In the rows, zero is written as 128.
Both labels of each row:
140 156 158 115 125 156 160 142 160 126 92 134 126 136 133 109 152 120 126 98 122 136 84 144 106 122 147 136 96
Q & ZS
126 141 141 118 121 141 140 151 151 131 114 131 146 104 101 111 139 128 145 130 114 134 119 133 110 145 133 125 150
Q & PP
130 144 142 131 151 107 142 135 150 144 129 106 135 122 138 87 142 116 120 86 119 157 112 140 149 99 150 140 115
Q & ZS
123 131 117 146 151 103 142 122 123 115 104 119 121 140 132 113 145 119 100 89 120 144 109 137 140 102 146 140 117
Z & ZS
113 123 122 140 150 118 135 122 115 125 159 122 159 140 116 99 133 110 101 81 113 138 123 156 139 97 132 125 81
P & ZS
138 163 133 125 144 96 134 131 154 109 189 77 147 98 122 108 133 119 135 106 115 140 108 143 158 120 131 149 145
Q & PP
123 158 107 131 153 71 148 124 127 120 139 61 120 112 147 89 137 113 124 83 113 147 138 129 190 93 145 136 137
Q & ZS
134 108 148 131 152 154 139 145 123 180 99 154 138 126 104 108 142 106 113 107 117 123 122 158 78 140 136 152 117
P & PP
136 132 130 145 139 127 102 131 125 115 159 114 134 127 113 113 134 120 106 114 130 135 118 143 136 133 131 152 141
P & PP
113 134 135 121 148 123 159 107 125 146 97 182 103 128 123 108 141 130 119 107 113 136 85 137 115 107 135 132 104
Z & ZS
128 142 110 144 159 70 129 123 125 121 163 81 128 147 134 91 143 106 98 83 149 138 122 140 172 91 131 138 112
J & ZS
110 129 120 131 167 71 155 127 132 139 124 76 120 129 133 93 147 112 111 74 115 160 119 135 212 102 138 145 108
Z & ZS
119 165 144 123 140 124 146 179 140 125 158 110 132 129 129 104 139 138 126 110 110 154 98 149 135 104 134 136 122
Q & ZS
137 119 124 139 162 115 127 126 140 130 171 116 157 136 114 94 134 125 137 81 123 140 117 150 142 115 178 131 84
P & ZS
122 124 100 126 140 117 124 130 125 112 193 107 147 113 113 133 100 123 111 111 125 133 114 145 135 137 134 133 115
P & PP
121 163 121 155 158 60 102 129 141 119 217 57 161 102 111 77 129 103 115 87 107 148 141 153 191 109 159 158 135
P & PP
142 123 130 140 154 118 144 126 124 143 108 123 123 123 114 99 174 110 98 90 117 140 102 152 129 100 145 147 119
Z & FC
130 165 119 122 156 39 139 153 145 116 141 103 135 110 96 107 139 123 160 96 104 137 103 143 152 119 140 144 153
Q & PP
130 121 144 136 169 128 144 134 125 131 104 123 137 138 101 106 156 117 99 98 108 134 110 141 114 108 140 140 117
Z & ZS
128 131 134 121 143 132 143 112 123 132 161 133 126 142 121 127 130 126 96 95 124 144 118 140 110 151 127 134 75
P & ZS
119 151 124 112 144 115 167 134 143 132 132 115 108 115 134 101 141 127 111 107 106 157 98 148 131 98 137 139 128
Q & ZS
124 152 134 126 143 139 143 124 137 129 148 109 155 86 106 116 114 128 141 103 111 140 103 147 124 130 135 137 156
Q & PP
136 125 145 137 155 125 159 130 127 105 98 140 117 138 121 117 147 113 105 96 115 149 92 142 117 122 131 145 114
Z & ZS
145 135 127 136 136 118 123 117 119 103 190 107 145 136 112 100 138 129 90 90 113 147 129 159 123 106 132 149 84
P & ZS
139 152 122 135 153 124 137 139 122 127 126 120 139 118 105 111 145 129 113 99 127 145 84 151 114 128 140 158 147
Z & PP
131 119 123 130 155 140 124 112 80 128 158 117 132 168 112 113 128 113 89 85 113 136 106 153 117 100 120 154 77
P & ZS
126 167 140 117 138 123 161 132 146 143 129 99 134 86 133 93 153 120 127 74 97 211 109 144 139 114 137 134 123
Q & ZS
120 116 154 132 158 142 138 127 135 130 113 130 138 140 113 119 144 127 97 85 115 139 95 155 98 121 136 130 80
P & ZS
131 140 112 138 164 71 132 117 135 143 137 90 132 134 131 99 139 117 106 86 116 129 121 130 191 83 130 137 130
Z & ZS
150 139 152 143 154 126 136 145 134 119 123 125 131 135 127 107 137 113 94 84 109 153 94 161 100 111 121 153 116
J & FC
141 148 122 131 153 95 149 123 124 125 111 121 141 139 132 106 143 115 102 82 120 142 86 150 162 103 135 148 99
Z & ZS
136 138 160 124 149 135 146 130 129 84 91 145 129 137 123 114 145 112 102 109 123 141 88 146 117 125 143 149 102
Z & ZS
141 130 160 116 139 149 150 138 107 128 108 167 122 146 116 123 132 115 102 104 128 130 108 146 69 131 141 125 84
P & ZS
133 168 132 122 139 123 135 135 135 127 163 117 134 109 124 109 123 118 123 115 114 144 106 156 145 116 124 140 140
Q & PP
117 112 145 129 132 113 149 116 129 134 82 111 118 144 157 86 167 111 95 74 129 130 134 135 130 99 147 137 113
Z & FC
135 132 115 123 120 123 121 145 143 120 183 126 130 95 115 111 126 119 141 124 138 127 122 139 127 152 137 142 158
Q & PP
148 140 104 137 156 78 148 118 134 114 160 88 140 132 121 88 147 113 116 82 130 104 135 142 181 84 131 136 93
P & ZS
135 153 142 132 160 86 167 151 152 132 121 111 141 111 116 95 138 107 113 88 129 153 93 153 114 109 145 136 139
Q & ZS
119 147 123 113 145 110 148 136 145 133 135 95 142 74 124 96 147 141 142 95 120 156 117 139 154 102 115 158 106
Q & ZS

Both labels of each row:
123 145 133 128 132 118 114 144 130 138 120 118 130 113 120 129 133 129 133 121 129 118 134 104 112 122 121 169 142
TL & FD
122 119 133 132 131 126 115 120 130 109 117 121 123 131 130 116 148 138 136 135 111 130 126 123 124 128 122 128 139
SJ & RN
122 135 115 123 123 105 127 132 114 134 131 123 124 129 121 120 132 130 129 120 109 113 116 131 107 123 137 123 119
SJ & RN
113 140 136 132 130 106 135 144 122 117 106 138 115 151 122 116 126 124 117 124 102 120 131 117 99 127 119 109 123
SJ & RN
114 132 119 135 126 105 130 148 130 135 127 130 115 146 121 120 138 128 134 124 105 108 119 126 110 125 124 115 127
SJ & RN
114 142 137 134 118 124 122 158 146 145 116 127 132 131 115 128 133 117 127 122 126 111 149 117 130 118 111 145 146
SJ & FD
118 127 131 133 133 104 129 136 116 109 112 131 112 149 128 116 139 135 128 134 100 121 119 120 100 130 123 109 131
SJ & RN
125 138 138 128 128 122 127 146 137 145 123 127 126 132 124 130 111 125 124 120 132 122 138 117 121 126 125 132 131
SJ & FD
111 133 134 135 128 105 135 150 130 127 112 133 115 155 120 114 134 126 129 127 98 116 126 123 104 130 118 107 132
SJ & RN
103 146 142 141 113 121 125 157 150 139 110 132 129 151 107 117 140 110 117 124 115 104 154 130 132 123 108 114 143
SJ & FD
131 131 138 128 130 141 125 121 128 124 123 127 135 121 128 131 128 125 119 136 135 134 137 129 138 129 122 136 135
TL & FD
107 132 134 139 124 111 110 136 127 110 104 121 114 150 120 103 171 132 133 142 83 111 121 121 102 123 105 120 145
SJ & RN
113 147 119 131 116 109 120 131 120 130 122 118 116 130 110 114 155 123 131 123 96 105 116 136 111 125 127 129 128
SJ & RN
119 139 141 130 134 120 125 150 148 141 120 126 126 120 126 137 103 125 124 108 148 132 148 107 121 119 121 148 136
SJ & FD
121 134 136 133 123 124 132 158 141 149 124 132 129 137 119 129 125 115 126 124 129 115 143 120 129 122 114 129 143
SJ & FD
117 116 131 142 131 123 112 135 127 125 122 116 116 135 129 111 154 134 151 132 103 119 112 119 109 126 113 137 140
SJ & RN
115 148 133 130 130 108 139 157 137 146 121 137 115 144 119 125 106 120 123 112 122 114 136 122 104 124 124 115 123
SJ & FD
118 138 139 134 124 118 121 150 133 128 117 130 130 132 120 130 143 125 127 130 123 114 140 103 125 121 105 154 155
TL & FD
120 118 124 140 134 108 130 145 126 118 127 129 109 145 130 121 132 135 136 124 109 122 113 117 100 124 126 119 125
SJ & RN
121 148 140 126 127 116 124 144 129 126 112 130 134 126 121 133 124 125 116 123 130 120 142 111 120 118 117 155 146
TL & FD
118 151 130 128 122 116 114 139 135 143 126 121 132 115 115 128 124 121 124 121 132 117 142 123 123 121 129 150 133
TL & FD
115 121 125 139 135 112 121 147 129 124 121 127 115 141 127 123 139 137 139 132 112 118 123 110 108 124 120 132 141
SJ & RN
113 135 133 132 134 100 122 136 129 119 111 122 114 142 127 111 125 138 125 120 104 119 119 116 92 129 130 115 122
SJ & RN
105 137 140 137 122 112 118 134 131 119 101 122 118 145 119 106 153 126 129 133 96 111 126 125 110 126 106 120 143
SJ & RN
123 134 125 133 133 115 118 135 120 130 132 121 122 123 127 122 135 135 133 128 116 124 121 108 104 121 118 152 133
TL & RN
125 132 119 135 132 109 115 126 103 110 115 120 117 126 132 113 142 148 137 136 96 117 109 113 95 123 120 143 139
TL & RN
